Below is a small trained network, with its code and all its weights. Each question gives an input and a class and asks what happens when units are switched off, that is, made to give their printed mean instead of their output.

import numpy as np


def w(rows, s, z=0):
    codes = np.array(rows[::2]) - 128.0
    scale = np.full(codes.shape[1], s)
    scale[-1] = z or s
    return codes * scale


def norm(h):
    return h / np.sqrt((h * h).mean(-1, keepdims=True) + 1e-5)


def f(y):
    return np.maximum(y, 0)


def log_softmax(a):
    a = a - a.max(-1, keepdims=True)
    return a - np.log(np.exp(a).sum(-1, keepdims=True))


def net(x, mask):
    res = np.array(x, float).reshape(1, 4) / 4 @ E
    u = 0
    for l in range(2):
        y = f(norm(res) @ A[l][:, :-1].T + A[l][:, -1])
        res = res + np.where(mask[u : u + 11], y, B[l][:, -1]) @ B[l][:, :-1]
        u += 11
    return log_softmax(norm(res)[-1] @ U[:, :-1].T + U[:, -1])


A, B = {}, {}
E = w([
[167,111,189,119,44,160,138,105,67,207,142],'x0',
[115,129,143,127,146,132,138,136,130,139,136],'x1',
[1,116,96,151,128,169,114,87,76,90,140],'x2',
[149,117,171,90,180,136,7,125,131,115,155],'x3',
],0.0073)
A[0] = w([
[253,129,131,125,137,92,199,165,213,151,135,233],'L0N1',
[112,146,31,128,173,88,205,135,204,74,115,247],'L0N2',
[201,132,144,112,164,94,123,127,159,145,133,79],'L0N3',
[186,145,129,121,124,83,117,174,149,164,123,137],'L0N4',
[237,112,167,129,179,101,117,116,192,153,115,106],'L0N5',
[85,153,79,129,165,106,123,146,147,105,126,58],'L0N6',
[124,149,134,91,151,130,154,111,153,123,155,177],'L0N7',
[115,127,135,108,135,115,59,149,111,141,135,20],'L0N8',
[202,134,97,93,177,92,160,147,218,99,128,79],'L0N9',
[113,130,93,141,204,114,97,143,225,39,107,117],'L0N10',
[136,130,117,149,79,145,226,120,127,110,111,98],'L0N11',
],0.008,0.0014)
B[0] = w([
[192,39,180,101,232,67,23,29,99,146,44,254],'L0N1',
[140,126,236,226,16,249,154,111,162,79,115,243],'L0N2',
[137,171,86,146,2,139,147,133,175,133,182,187],'L0N3',
[94,163,88,52,130,195,217,110,159,30,143,191],'L0N4',
[36,175,122,130,85,188,208,202,115,122,201,217],'L0N5',
[180,59,99,100,114,104,148,62,203,48,177,180],'L0N6',
[197,118,53,129,57,92,64,114,120,98,85,145],'L0N7',
[148,141,118,169,127,174,70,49,131,127,146,159],'L0N8',
[101,179,106,243,151,115,94,192,122,167,110,212],'L0N9',
[106,117,53,21,222,57,123,143,65,225,143,233],'L0N10',
[82,160,58,102,224,70,139,101,102,143,175,197],'L0N11',
],0.0086,0.01)
A[1] = w([
[150,94,145,120,120,116,190,124,134,140,79,134],'L1N1',
[117,135,216,122,83,156,65,152,131,83,110,112],'L1N2',
[136,98,124,147,106,165,136,125,171,117,94,113],'L1N3',
[103,116,137,77,120,86,93,144,110,153,118,115],'L1N4',
[162,133,170,83,163,69,158,126,106,119,81,90],'L1N5',
[89,190,109,99,89,143,141,155,99,133,128,71],'L1N6',
[152,100,196,233,111,107,87,162,142,119,55,2],'L1N7',
[86,101,101,137,77,94,195,170,111,118,138,70],'L1N8',
[145,129,178,104,42,182,160,206,174,76,141,16],'L1N9',
[137,102,172,152,103,140,150,131,173,51,101,96],'L1N10',
[116,168,84,109,94,111,144,248,142,164,137,15],'L1N11',
],0.014,0.0019)
B[1] = w([
[109,171,98,132,111,91,80,108,155,123,132,209],'L1N1',
[162,145,142,170,108,171,115,102,82,193,166,223],'L1N2',
[129,141,158,159,121,143,153,138,131,120,110,221],'L1N3',
[128,85,128,150,130,142,154,131,152,77,99,203],'L1N4',
[133,159,128,149,64,105,134,92,197,147,138,233],'L1N5',
[132,146,130,106,173,72,129,148,128,142,97,235],'L1N6',
[148,184,175,82,235,124,137,120,63,109,45,251],'L1N7',
[137,70,151,109,75,101,122,185,103,158,111,219],'L1N8',
[105,80,166,1,179,156,187,165,189,148,160,239],'L1N9',
[145,106,128,182,86,187,123,161,138,74,99,252],'L1N10',
[152,192,114,193,52,126,99,184,116,85,172,224],'L1N11',
],0.017,0.0047)
U = w([
[167,190,189,172,196,171,135,105,99,81,29,171],'0',
[140,182,112,126,92,43,132,23,211,154,115,48],'1',
[141,209,77,158,111,109,96,224,138,88,189,253],'2',
[148,153,191,10,154,175,167,161,172,189,202,18],'3',
[107,45,153,163,60,208,184,183,146,59,115,122],'4',
[79,74,124,96,107,31,162,169,54,183,100,167],'5',
[106,42,47,97,204,120,76,82,138,78,162,128],'6',
[147,119,163,175,112,210,83,66,45,191,177,84],'7',
],0.012,0.0012)

Each question gives the input, the list of numbers given to net, and the class t.
The units are the neurons (one row each of A and B). Each row of codes is followed by its name. A weight is (code - 128) times the scale printed after its matrix; where a second scale follows, it is the last column's (A, B and U).
mask holds one flag per neuron, layer by layer. A switched-off neuron (its flag False) gives its mean, the last column of its row in B, instead of its output. The means were averaged over made-up inputs and are rounded, as every weight is.
A unit's drop is (log p(t) with every unit on - log p(t) with that unit switched off) / (log p(t) with every unit on - log p(t) with every unit switched off).
The circuit of an input: a set's keep is (log p(t) with only the set's units on - log p(t) with every unit switched off) / (log p(t) with every unit on - log p(t) with every unit switched off). Starting from the 12 units with the biggest drops (on a tie, the unit counted first), units are removed one at a time, each time the one whose removal leaves the highest keep (on an exact tie, the one counted first), for as long as the keep stays at least 0.8.
circuit, biggest first: the units of the circuit, biggest drop first
most important unit: the unit with the biggest drop
k most important neurons: the k neurons with the biggest drops, biggest first
top k neurons in layer l: the k neurons of layer l with the biggest drops, biggest first
input [0,-6,6,7], class 6: circuit, biggest first	(L0N2)
input [2,-1,2,1], class 7: top 2 neurons in layer 0	(L0N10, L0N5)
input [1,4,6,2], class 7: top 4 neurons in layer 0	(L0N10, L0N11, L0N5, L0N2)
input [-2,-6,0,2], class 2: top 2 neurons in layer 0	(L0N1, L0N10)
input [-5,5,7,-2], class 4: top 2 neurons in layer 0	(L0N2, L0N1)
input [-5,1,1,7], class 6: 2 most important neurons	(L0N8, L0N6)
input [1,-3,0,2], class 3: circuit, biggest first	(L0N1, L1N9)
input [-3,5,1,0], class 4: 4 most important neurons	(L0N1, L0N2, L0N11, L0N6)
input [0,1,-4,6], class 2: 4 most important neurons	(L0N2, L1N11, L0N5, L0N9)
input [-5,7,-6,7], class 2: circuit, biggest first	(L0N5, L1N11)
input [4,6,-5,0], class 1: top 2 neurons in layer 0	(L0N2, L0N1)
input [8,-3,0,-1], class 1: 2 most important neurons	(L0N2, L0N5)
input [-7,0,7,0], class 4: 3 most important neurons	(L0N2, L0N11, L0N1)
input [2,-3,-4,-2], class 1: most important unit	L0N1
input [-6,-8,5,-2], class 4: 2 most important neurons	(L0N2, L0N1)
input [-3,-7,0,3], class 2: 3 most important neurons	(L0N1, L0N10, L1N11)
input [-4,7,0,8], class 2: 2 most important neurons	(L0N1, L1N11)
input [-7,3,-7,2], class 2: top 4 neurons in layer 0	(L0N10, L0N5, L0N9, L0N4)
input [-6,-5,-5,3], class 2: 2 most important neurons	(L0N10, L0N5)
input [-1,4,4,6], class 6: circuit, biggest first	(L0N2)
